Below is a small trained network, with its code and all its weights. Each question gives an input and a class and asks what happens when units are switched off, that is, made to give their printed mean instead of their output.

import numpy as np


def w(rows, s, z=0):
    codes = np.array(rows[::2]) - 128.0
    scale = np.full(codes.shape[1], s)
    scale[-1] = z or s
    return codes * scale


def norm(h):
    return h / np.sqrt((h * h).mean(-1, keepdims=True) + 1e-5)


def f(y):
    return y / 2 * (1 + np.tanh(0.7978845608 * (y + 0.044715 * y**3)))


def log_softmax(a):
    a = a - a.max(-1, keepdims=True)
    return a - np.log(np.exp(a).sum(-1, keepdims=True))


def net(x, mask):
    res = np.array(x, float).reshape(1, 2) / 4 @ E
    u = 0
    for l in range(4):
        y = f(norm(res) @ A[l][:, :-1].T + A[l][:, -1])
        res = res + np.where(mask[u : u + 5], y, B[l][:, -1]) @ B[l][:, :-1]
        u += 5
    return log_softmax(norm(res)[-1] @ U[:, :-1].T + U[:, -1])


A, B = {}, {}
E = w([
[162,89,129,190],'x0',
[104,60,246,128],'x1',
],0.014)
A[0] = w([
[155,94,113,157,164],'0.n0',
[154,103,178,172,89],'0.n1',
[249,81,36,147,74],'0.n2',
[157,99,145,177,212],'0.n3',
[105,96,123,112,2],'0.n4',
],0.012,0.0026)
B[0] = w([
[123,114,156,163,161],'0.n0',
[126,154,127,195,175],'0.n1',
[181,136,68,7,254],'0.n2',
[102,72,146,138,183],'0.n3',
[146,110,102,140,114],'0.n4',
],0.011,0.0069)
A[1] = w([
[84,185,89,151,195],'1.n0',
[159,134,134,91,5],'1.n1',
[193,165,112,123,153],'1.n2',
[78,63,135,111,35],'1.n3',
[136,194,9,93,196],'1.n4',
],0.013,0.0028)
B[1] = w([
[203,255,100,193,149],'1.n0',
[180,107,138,131,132],'1.n1',
[149,109,51,75,161],'1.n2',
[169,112,47,44,138],'1.n3',
[190,213,142,212,251],'1.n4',
],0.0069,0.014)
A[2] = w([
[61,123,123,151,81],'2.n0',
[112,128,153,138,88],'2.n1',
[191,117,65,107,3],'2.n2',
[160,155,95,105,202],'2.n3',
[174,112,2,100,153],'2.n4',
],0.0092,0.0028)
B[2] = w([
[33,194,145,118,118],'2.n0',
[141,136,77,105,123],'2.n1',
[139,136,108,88,177],'2.n2',
[178,96,90,187,210],'2.n3',
[149,151,1,134,254],'2.n4',
],0.0079,0.0059)
A[3] = w([
[177,126,156,93,40],'3.n0',
[180,161,30,2,203],'3.n1',
[178,127,150,153,146],'3.n2',
[44,193,236,47,6],'3.n3',
[38,183,233,34,97],'3.n4',
],0.0086,0.0023)
B[3] = w([
[46,122,136,114,124],'3.n0',
[169,139,166,168,255],'3.n1',
[34,78,135,90,144],'3.n2',
[30,76,145,68,174],'3.n3',
[39,173,140,2,186],'3.n4',
],0.0069,0.0079)
U = w([
[116,196,134,193,175],'0',
[1,124,185,72,94],'1',
[115,152,92,150,75],'2',
[44,106,193,196,254],'3',
],0.0091,0.00098)

Each question gives the input, the list of numbers given to net, and the class t.
The units are the neurons (one row each of A and B). Each row of codes is followed by its name. A weight is (code - 128) times the scale printed after its matrix; where a second scale follows, it is the last column's (A, B and U).
mask holds one flag per neuron, layer by layer. A switched-off neuron (its flag False) gives its mean, the last column of its row in B, instead of its output. The means were averaged over made-up inputs and are rounded, as every weight is.
A unit's drop is (log p(t) with every unit on - log p(t) with that unit switched off) / (log p(t) with every unit on - log p(t) with every unit switched off).
The circuit of an input: a set's keep is (log p(t) with only the set's units on - log p(t) with every unit switched off) / (log p(t) with every unit on - log p(t) with every unit switched off). Starting from the 12 units with the biggest drops (on a tie, the unit counted first), units are removed one at a time, each time the one whose removal leaves the highest keep (on an exact tie, the one counted first), for as long as the keep stays at least 0.8.
circuit, biggest first: the units of the circuit, biggest drop first
unit that matters most: the unit with the biggest drop
k most important neurons: the k neurons with the biggest drops, biggest first
top k neurons in layer l: the k neurons of layer l with the biggest drops, biggest first
drop when u is switched off: that unit's drop, to one decimal
input [-6,1], class 1: circuit, biggest first : (0.n2, 1.n4)
input [0,5], class 1: 2 most important neurons : (1.n4, 2.n3)
input [8,1], class 3: unit that matters most : 0.n3
input [-8,1], class 1: top 2 neurons in layer 1 : (1.n4, 1.n2)
input [-1,2], class 1: 2 most important neurons : (1.n4, 0.n2)
input [0,2], class 1: top 3 neurons in layer 2 : (2.n4, 2.n3, 2.n0)
input [-4,2], class 1: drop when 0.n2 is switched off : 0.7
input [8,2], class 3: drop when 2.n4 is switched off : 0.1
input [-2,4], class 1: drop when 1.n4 is switched off : 0.1
input [1,2], class 3: drop when 0.n2 is switched off : 0.2
